Below is a small trained network, with its code and all its weights. Each question gives an input and a class and asks what happens when units are switched off, that is, made to give their printed mean instead of their output.

import numpy as np


def w(rows, s, z=0):
    codes = np.array(rows[::2]) - 128.0
    scale = np.full(codes.shape[1], s)
    scale[-1] = z or s
    return codes * scale


def norm(h):
    return h / np.sqrt((h * h).mean(-1, keepdims=True) + 1e-5)


def f(y):
    return y / 2 * (1 + np.tanh(0.7978845608 * (y + 0.044715 * y**3)))


def log_softmax(a):
    a = a - a.max(-1, keepdims=True)
    return a - np.log(np.exp(a).sum(-1, keepdims=True))


def net(x, mask):
    res = np.array(x, float).reshape(1, 7) / 4 @ E
    u = 0
    for l in range(4):
        y = f(norm(res) @ A[l][:, :-1].T + A[l][:, -1])
        res = res + np.where(mask[u : u + 7], y, B[l][:, -1]) @ B[l][:, :-1]
        u += 7
    return log_softmax(norm(res)[-1] @ U[:, :-1].T + U[:, -1])


A, B = {}, {}
E = w([
[127,126,130,124,122,128,126,130,133],'x0',
[166,207,184,166,30,29,102,58,108],'x1',
[80,208,143,164,81,238,67,161,75],'x2',
[24,134,77,150,95,61,70,186,220],'x3',
[148,108,178,165,173,123,73,128,146],'x4',
[105,173,186,138,143,151,192,133,179],'x5',
[1,79,200,84,126,107,116,56,81],'x6',
],0.0071)
A[0] = w([
[92,157,30,62,42,147,215,93,110,98],'0.n0',
[126,82,148,89,164,179,129,173,177,163],'0.n1',
[160,169,163,153,75,88,119,80,163,204],'0.n2',
[96,178,144,124,79,189,109,179,107,143],'0.n3',
[124,145,147,150,96,194,53,167,73,3],'0.n4',
[163,99,225,166,214,129,2,120,172,103],'0.n5',
[163,62,50,110,100,110,30,121,51,87],'0.n6',
],0.0076,0.0049)
B[0] = w([
[123,129,158,212,209,77,88,168,51,194],'0.n0',
[141,161,181,108,143,89,85,132,114,215],'0.n1',
[124,127,148,73,183,144,102,172,121,254],'0.n2',
[119,138,83,122,169,104,153,51,150,223],'0.n3',
[117,175,67,115,164,125,145,65,119,164],'0.n4',
[100,149,78,147,122,93,177,173,41,193],'0.n5',
[87,193,235,154,150,152,246,150,214,190],'0.n6',
],0.011,0.0045)
A[1] = w([
[98,70,60,75,197,230,161,213,131,28],'1.n0',
[152,73,169,55,145,69,131,188,126,162],'1.n1',
[199,168,92,195,130,143,149,185,165,103],'1.n2',
[174,146,90,150,51,102,135,124,137,47],'1.n3',
[175,177,149,124,30,65,105,99,105,45],'1.n4',
[116,132,132,96,67,226,41,149,108,108],'1.n5',
[253,130,74,237,121,171,92,148,193,3],'1.n6',
],0.0065,0.0037)
B[1] = w([
[181,181,252,84,156,95,17,124,141,177],'1.n0',
[97,213,62,138,146,192,102,52,119,252],'1.n1',
[12,87,159,31,81,130,173,126,54,212],'1.n2',
[105,108,179,52,133,143,99,129,126,105],'1.n3',
[170,129,188,63,202,159,59,159,137,127],'1.n4',
[143,160,45,83,153,108,159,28,143,118],'1.n5',
[75,131,81,2,48,118,206,172,37,170],'1.n6',
],0.008,0.004)
A[2] = w([
[182,34,99,96,153,24,160,97,176,91],'2.n0',
[117,102,56,140,101,77,99,129,190,81],'2.n1',
[59,158,92,106,104,122,76,157,157,180],'2.n2',
[169,195,161,118,28,58,102,100,132,35],'2.n3',
[120,132,95,166,142,100,142,201,76,4],'2.n4',
[160,161,173,60,156,166,158,78,65,146],'2.n5',
[57,3,205,141,52,154,108,57,116,25],'2.n6',
],0.007,0.0032)
B[2] = w([
[70,246,73,119,164,237,137,58,94,133],'2.n0',
[142,91,99,149,110,133,117,89,139,137],'2.n1',
[198,66,120,166,103,136,137,111,151,200],'2.n2',
[127,122,164,68,187,174,103,160,159,129],'2.n3',
[116,108,143,148,128,118,128,128,91,139],'2.n4',
[137,78,90,171,105,93,112,144,192,254],'2.n5',
[135,128,81,53,72,148,176,209,99,128],'2.n6',
],0.011,0.0067)
A[3] = w([
[152,122,112,98,180,59,178,119,138,3],'3.n0',
[176,192,164,116,71,58,123,92,113,50],'3.n1',
[142,187,183,108,95,94,82,108,116,68],'3.n2',
[102,187,112,175,62,253,47,106,89,38],'3.n3',
[40,40,176,95,111,103,123,51,82,57],'3.n4',
[219,70,174,142,124,200,172,65,56,119],'3.n5',
[75,172,180,161,153,136,209,147,172,137],'3.n6',
],0.0078,0.0058)
B[3] = w([
[3,188,144,135,110,177,114,113,110,115],'3.n0',
[41,104,146,102,161,186,107,150,124,126],'3.n1',
[115,89,114,140,187,165,122,164,156,135],'3.n2',
[76,145,84,102,204,145,172,75,148,136],'3.n3',
[206,159,98,104,81,180,147,186,86,192],'3.n4',
[30,115,95,165,61,78,72,145,197,184],'3.n5',
[190,120,168,139,106,124,173,115,144,252],'3.n6',
],0.012,0.0029)
U = w([
[107,195,60,91,181,179,161,6,124,126],'0',
[140,115,103,25,50,161,169,197,78,121],'1',
[145,109,216,61,209,146,6,163,159,99],'2',
[177,109,126,145,121,100,120,108,113,248],'3',
[99,56,90,192,54,93,77,125,202,90],'4',
[146,150,214,151,119,133,204,129,179,91],'5',
[103,138,127,195,168,87,129,157,35,92],'6',
],0.012)

Each question gives the input, the list of numbers given to net, and the class t.
The units are the neurons (one row each of A and B). Each row of codes is followed by its name. A weight is (code - 128) times the scale printed after its matrix; where a second scale follows, it is the last column's (A, B and U).
mask holds one flag per neuron, layer by layer. A switched-off neuron (its flag False) gives its mean, the last column of its row in B, instead of its output. The means were averaged over made-up inputs and are rounded, as every weight is.
A unit's drop is (log p(t) with every unit on - log p(t) with that unit switched off) / (log p(t) with every unit on - log p(t) with every unit switched off).
The circuit of an input: a set's keep is (log p(t) with only the set's units on - log p(t) with every unit switched off) / (log p(t) with every unit on - log p(t) with every unit switched off). Starting from the 12 units with the biggest drops (on a tie, the unit counted first), units are removed one at a time, each time the one whose removal leaves the highest keep (on an exact tie, the one counted first), for as long as the keep stays at least 0.8.
units of the circuit, in order: the units of the circuit, biggest drop first
k most important neurons: the k neurons with the biggest drops, biggest first
k most important neurons of layer l: the k neurons of layer l with the biggest drops, biggest first
input [-5,-4,6,-8,-8,-1,3], class 4: units of the circuit, in order => 3.n5
input [4,4,-6,3,5,7,8], class 1: units of the circuit, in order => 3.n4; 2.n6
input [-8,6,8,8,8,-8,-7], class 0: 2 most important neurons => 2.n5; 3.n3
input [4,-6,-5,-5,6,-7,3], class 5: 2 most important neurons => 0.n6; 0.n2
input [1,-5,6,1,-6,-2,-3], class 0: 2 most important neurons => 0.n2; 0.n4
input [-1,4,-5,-6,5,-1,-1], class 4: 2 most important neurons => 3.n5; 0.n3
input [-3,0,-7,2,-7,-4,-7], class 0: 2 most important neurons => 2.n0; 3.n4
input [0,3,-6,2,7,-3,4], class 6: 2 most important neurons => 0.n5; 0.n3
input [5,-4,0,-8,-2,7,2], class 4: 3 most important neurons => 3.n5; 0.n6; 0.n2
input [-8,2,-5,-3,5,8,-8], class 1: units of the circuit, in order => 1.n6; 0.n6; 1.n2
input [-4,-3,-7,5,5,-8,8], class 1: 2 most important neurons => 3.n4; 0.n3
input [0,-7,-5,-4,-7,7,-3], class 2: 2 most important neurons => 1.n0; 0.n6
input [2,8,4,-7,-6,2,-6], class 2: 2 most important neurons => 2.n2; 3.n1
input [-2,3,-1,-1,5,4,0], class 6: units of the circuit, in order => 0.n5
input [8,-5,6,-2,4,5,5], class 3: 3 most important neurons of layer 2 => 2.n0; 2.n5; 2.n1
input [1,1,4,2,-8,3,7], class 6: 2 most important neurons of layer 1 => 1.n2; 1.n6
input [-3,-7,1,2,-1,4,7], class 1: 2 most important neurons of layer 0 => 0.n2; 0.n6
input [-2,5,7,-4,6,-3,-6], class 0: 2 most important neurons of layer 0 => 0.n4; 0.n0
input [3,-4,6,5,1,0,-1], class 0: 2 most important neurons of layer 0 => 0.n4; 0.n2
input [-6,7,8,-4,-4,3,5], class 0: units of the circuit, in order => 3.n3
